Below are the code and all the weights of a small trained network. Each question names an input and a class and asks about switching units off, where a switched-off unit gives its printed mean instead of its output.

import numpy as np


def w(rows, s, z=0):
    codes = np.array(rows[::2]) - 128.0
    scale = np.full(codes.shape[1], s)
    scale[-1] = z or s
    return codes * scale


def f(y):
    return y / 2 * (1 + np.tanh(0.7978845608 * (y + 0.044715 * y**3)))


def log_softmax(a):
    a = a - a.max(-1, keepdims=True)
    return a - np.log(np.exp(a).sum(-1, keepdims=True))


def net(x, mask):
    res = np.array(x, float).reshape(1, 7) / 4 @ E
    y = f(res @ A[0][:, :-1].T + A[0][:, -1])
    res = res + np.where(mask, y, B[0][:, -1]) @ B[0][:, :-1]
    return log_softmax(res[-1] @ U[:, :-1].T + U[:, -1])


A, B = {}, {}
E = w([
[120,128,136,133,126,133],'x0',
[65,210,87,120,234,152],'x1',
[135,198,188,14,112,125],'x2',
[52,162,123,134,90,1],'x3',
[131,130,130,130,130,125],'x4',
[129,126,120,124,125,129],'x5',
[129,125,138,131,138,123],'x6',
],0.0093)
A[0] = w([
[110,202,153,66,134,160,132],'neuron 0',
[123,118,96,129,148,171,137],'neuron 1',
[89,117,90,167,194,158,129],'neuron 2',
[174,38,90,236,139,216,255],'neuron 3',
[143,137,100,108,199,187,116],'neuron 4',
[65,115,78,249,101,37,159],'neuron 5',
[78,188,86,119,231,148,225],'neuron 6',
[21,192,103,75,197,60,103],'neuron 7',
[77,206,123,105,160,139,99],'neuron 8',
[106,192,135,121,145,154,131],'neuron 9',
[103,155,140,150,137,170,126],'neuron 10',
[74,194,79,191,183,166,178],'neuron 11',
[196,132,186,51,125,225,185],'neuron 12',
[101,178,146,83,62,31,146],'neuron 13',
],0.011,0.0044)
B[0] = w([
[189,145,147,113,140,46,175],'neuron 0',
[124,148,129,140,169,125,151],'neuron 1',
[70,123,132,140,190,158,171],'neuron 2',
[138,236,99,196,59,151,247],'neuron 3',
[171,126,154,177,192,114,177],'neuron 4',
[149,5,53,119,95,105,208],'neuron 5',
[171,147,81,158,196,161,212],'neuron 6',
[90,202,42,90,106,119,194],'neuron 7',
[171,152,84,106,121,110,167],'neuron 8',
[172,136,113,125,142,104,154],'neuron 9',
[138,127,119,125,158,115,140],'neuron 10',
[73,116,95,130,176,193,194],'neuron 11',
[155,122,162,14,113,194,218],'neuron 12',
[40,145,191,162,133,52,195],'neuron 13',
],0.025,0.015)
U = w([
[129,251,66,143,60,113,250],'0',
[128,119,235,2,92,186,191],'1',
[103,154,136,217,190,211,52],'2',
[200,134,141,44,211,142,20],'3',
[127,17,118,187,46,91,105],'4',
[32,142,244,103,112,47,76],'5',
[80,57,41,110,166,150,80],'6',
],0.0061,0.0021)

Each question gives the input, the list of numbers given to net, and the class t.
The units are the neurons (one row each of A and B). Each row of codes is followed by its name. A weight is (code - 128) times the scale printed after its matrix; where a second scale follows, it is the last column's (A, B and U).
mask holds one flag per neuron, in row order. A switched-off neuron (its flag False) gives its mean, the last column of its row in B, instead of its output. The means were averaged over made-up inputs and are rounded, as every weight is.
A unit's drop is (log p(t) with every unit on - log p(t) with that unit switched off) / (log p(t) with every unit on - log p(t) with every unit switched off).
The circuit of an input: a set's keep is (log p(t) with only the set's units on - log p(t) with every unit switched off) / (log p(t) with every unit on - log p(t) with every unit switched off). Starting from the 12 units with the biggest drops (on a tie, the unit counted first), units are removed one at a time, each time the one whose removal leaves the highest keep (on an exact tie, the one counted first), for as long as the keep stays at least 0.8.
units of the circuit, in order: the units of the circuit, biggest drop first
most important unit: the unit with the biggest drop
k most important neurons: the k neurons with the biggest drops, biggest first
drop when u is switched off: that unit's drop, to one decimal
input [4,0,-1,1,2,-4,-3], class 4: 3 most important neurons	(neuron 3; neuron 12; neuron 7)
input [-3,1,2,-2,-2,-8,-6], class 3: 2 most important neurons	(neuron 3; neuron 13)
input [-7,1,-1,-7,4,3,4], class 2: most important unit	neuron 7
input [-8,1,-5,-7,-4,7,-4], class 2: 3 most important neurons	(neuron 7; neuron 2; neuron 4)
input [-2,0,6,1,0,3,1], class 5: units of the circuit, in order	(neuron 3; neuron 13)
input [4,1,0,-7,-5,3,-8], class 2: 4 most important neurons	(neuron 3; neuron 7; neuron 4; neuron 8)
input [-6,6,3,0,-3,7,1], class 3: 2 most important neurons	(neuron 3; neuron 6)
input [-8,2,-3,8,8,2,-1], class 6: 2 most important neurons	(neuron 5; neuron 7)
input [-3,-3,-5,1,-2,8,0], class 4: 2 most important neurons	(neuron 5; neuron 7)
input [-4,0,5,7,-1,4,-6], class 5: 2 most important neurons	(neuron 13; neuron 3)
input [-1,3,0,5,-8,-3,6], class 6: 2 most important neurons	(neuron 3; neuron 5)
input [-5,5,3,-1,1,6,5], class 3: drop when neuron 3 is switched off	1.1
input [-3,-2,7,-2,-5,-3,-8], class 1: drop when neuron 3 is switched off	0.0
input [8,-5,3,0,7,7,0], class 1: drop when neuron 3 is switched off	0.1
input [8,6,2,-7,-8,-1,-5], class 3: most important neuron	(neuron 12)
